Below is a small trained network, with its code and all its weights. Each question gives an input and a class and asks what happens when units are switched off, that is, made to give their printed mean instead of their output.

import numpy as np


def w(rows, s, z=0):
    codes = np.array(rows[::2]) - 128.0
    scale = np.full(codes.shape[1], s)
    scale[-1] = z or s
    return codes * scale


def f(y):
    return np.maximum(y, 0)


def log_softmax(a):
    a = a - a.max(-1, keepdims=True)
    return a - np.log(np.exp(a).sum(-1, keepdims=True))


def net(x, mask):
    res = np.array(x, float).reshape(1, 5) / 4 @ E
    y = f(res @ A[0][:, :-1].T + A[0][:, -1])
    res = res + np.where(mask, y, B[0][:, -1]) @ B[0][:, :-1]
    return log_softmax(res[-1] @ U[:, :-1].T + U[:, -1])


A, B = {}, {}
E = w([
[132,101,38,126,159,134,202,63,95],'x0',
[249,96,147,127,93,90,157,56,36],'x1',
[186,128,77,121,225,138,151,164,150],'x2',
[92,137,140,135,130,120,107,107,119],'x3',
[96,130,124,152,197,78,88,22,162],'x4',
],0.011)
A[0] = w([
[108,134,137,127,145,132,111,146,111,59],'neuron 0',
[112,134,133,130,173,122,93,172,155,124],'neuron 1',
[149,130,103,129,107,138,169,164,100,159],'neuron 2',
[177,124,156,125,84,118,111,123,72,70],'neuron 3',
[159,126,144,127,127,120,110,96,132,2],'neuron 4',
[80,138,170,132,71,124,97,103,127,134],'neuron 5',
[250,122,142,126,153,123,122,86,91,128],'neuron 6',
[84,134,113,128,159,125,132,76,104,135],'neuron 7',
[166,125,114,127,156,121,142,59,115,136],'neuron 8',
[116,125,135,129,154,124,110,157,186,75],'neuron 9',
[103,131,112,128,151,137,140,197,143,161],'neuron 10',
],0.023,0.0052)
B[0] = w([
[148,131,192,91,124,148,130,133,141,145],'neuron 0',
[56,178,171,145,164,153,134,124,179,196],'neuron 1',
[138,98,77,110,105,178,157,177,55,189],'neuron 2',
[152,191,214,158,31,214,156,121,105,209],'neuron 3',
[124,102,91,101,134,62,130,143,136,152],'neuron 4',
[77,55,138,113,85,50,56,115,96,207],'neuron 5',
[177,239,123,141,189,4,108,176,123,252],'neuron 6',
[163,97,117,131,92,191,158,35,161,190],'neuron 7',
[218,121,95,150,158,132,144,48,183,214],'neuron 8',
[119,159,174,132,178,154,128,134,182,187],'neuron 9',
[52,100,98,109,211,187,132,192,137,198],'neuron 10',
],0.017,0.024)
U = w([
[54,130,211,93,205,181,106,191,198,239],'0',
[215,77,48,139,144,107,174,13,191,61],'1',
[72,16,199,77,46,59,6,134,97,216],'2',
[242,225,110,150,173,3,144,170,105,72],'3',
[134,65,9,46,159,180,205,247,39,230],'4',
[186,182,219,137,31,160,169,195,29,3],'5',
],0.0069,0.0023)

Each question gives the input, the list of numbers given to net, and the class t.
The units are the neurons (one row each of A and B). Each row of codes is followed by its name. A weight is (code - 128) times the scale printed after its matrix; where a second scale follows, it is the last column's (A, B and U).
mask holds one flag per neuron, in row order. A switched-off neuron (its flag False) gives its mean, the last column of its row in B, instead of its output. The means were averaged over made-up inputs and are rounded, as every weight is.
A unit's drop is (log p(t) with every unit on - log p(t) with that unit switched off) / (log p(t) with every unit on - log p(t) with every unit switched off).
The circuit of an input: a set's keep is (log p(t) with only the set's units on - log p(t) with every unit switched off) / (log p(t) with every unit on - log p(t) with every unit switched off). Starting from all 11 units, units are removed one at a time, each time the one whose removal leaves the highest keep (on an exact tie, the one counted first), for as long as the keep stays at least 0.8.
circuit, biggest first: the units of the circuit, biggest drop first
top k neurons: the k neurons with the biggest drops, biggest first
drop when u is switched off: that unit's drop, to one decimal
input [-5,1,7,4,-8], class 4: circuit, biggest first	(neuron 2)
input [8,-1,8,2,-2], class 4: top 2 neurons	(neuron 2; neuron 10)
input [-5,2,6,8,0], class 0: top 2 neurons	(neuron 8; neuron 6)
input [7,-7,3,-7,5], class 0: top 3 neurons	(neuron 10; neuron 1; neuron 9)
input [-8,4,-1,3,0], class 2: top 2 neurons	(neuron 5; neuron 2)
input [0,7,-3,-3,-5], class 5: top 2 neurons	(neuron 3; neuron 2)
input [-8,2,-4,3,-7], class 2: top 2 neurons	(neuron 5; neuron 6)
input [1,-4,1,-6,8], class 1: top 3 neurons	(neuron 7; neuron 10; neuron 3)
input [1,0,-4,-3,-7], class 5: top 4 neurons	(neuron 3; neuron 10; neuron 4; neuron 8)
input [2,0,-2,-6,-1], class 4: top 3 neurons	(neuron 6; neuron 3; neuron 8)
input [0,1,2,-6,8], class 1: top 2 neurons	(neuron 8; neuron 7)
input [0,0,-2,-6,-2], class 5: top 2 neurons	(neuron 10; neuron 6)
input [6,5,-2,8,-7], class 5: top 2 neurons	(neuron 3; neuron 2)
input [8,5,2,5,4], class 1: top 2 neurons	(neuron 8; neuron 7)
input [1,-6,-8,8,-2], class 2: top neuron	(neuron 5)
input [-8,7,0,-1,-3], class 5: top 2 neurons	(neuron 3; neuron 8)
input [-4,-3,6,-8,6], class 0: drop when neuron 9 is switched off	0.0
input [3,-1,7,-6,4], class 1: drop when neuron 3 is switched off	0.2
input [8,1,0,7,-8], class 4: drop when neuron 2 is switched off	0.1
input [-4,-7,-7,7,5], class 2: drop when neuron 5 is switched off	2.4
input [4,-2,8,-8,5], class 1: circuit, biggest first	(neuron 8)
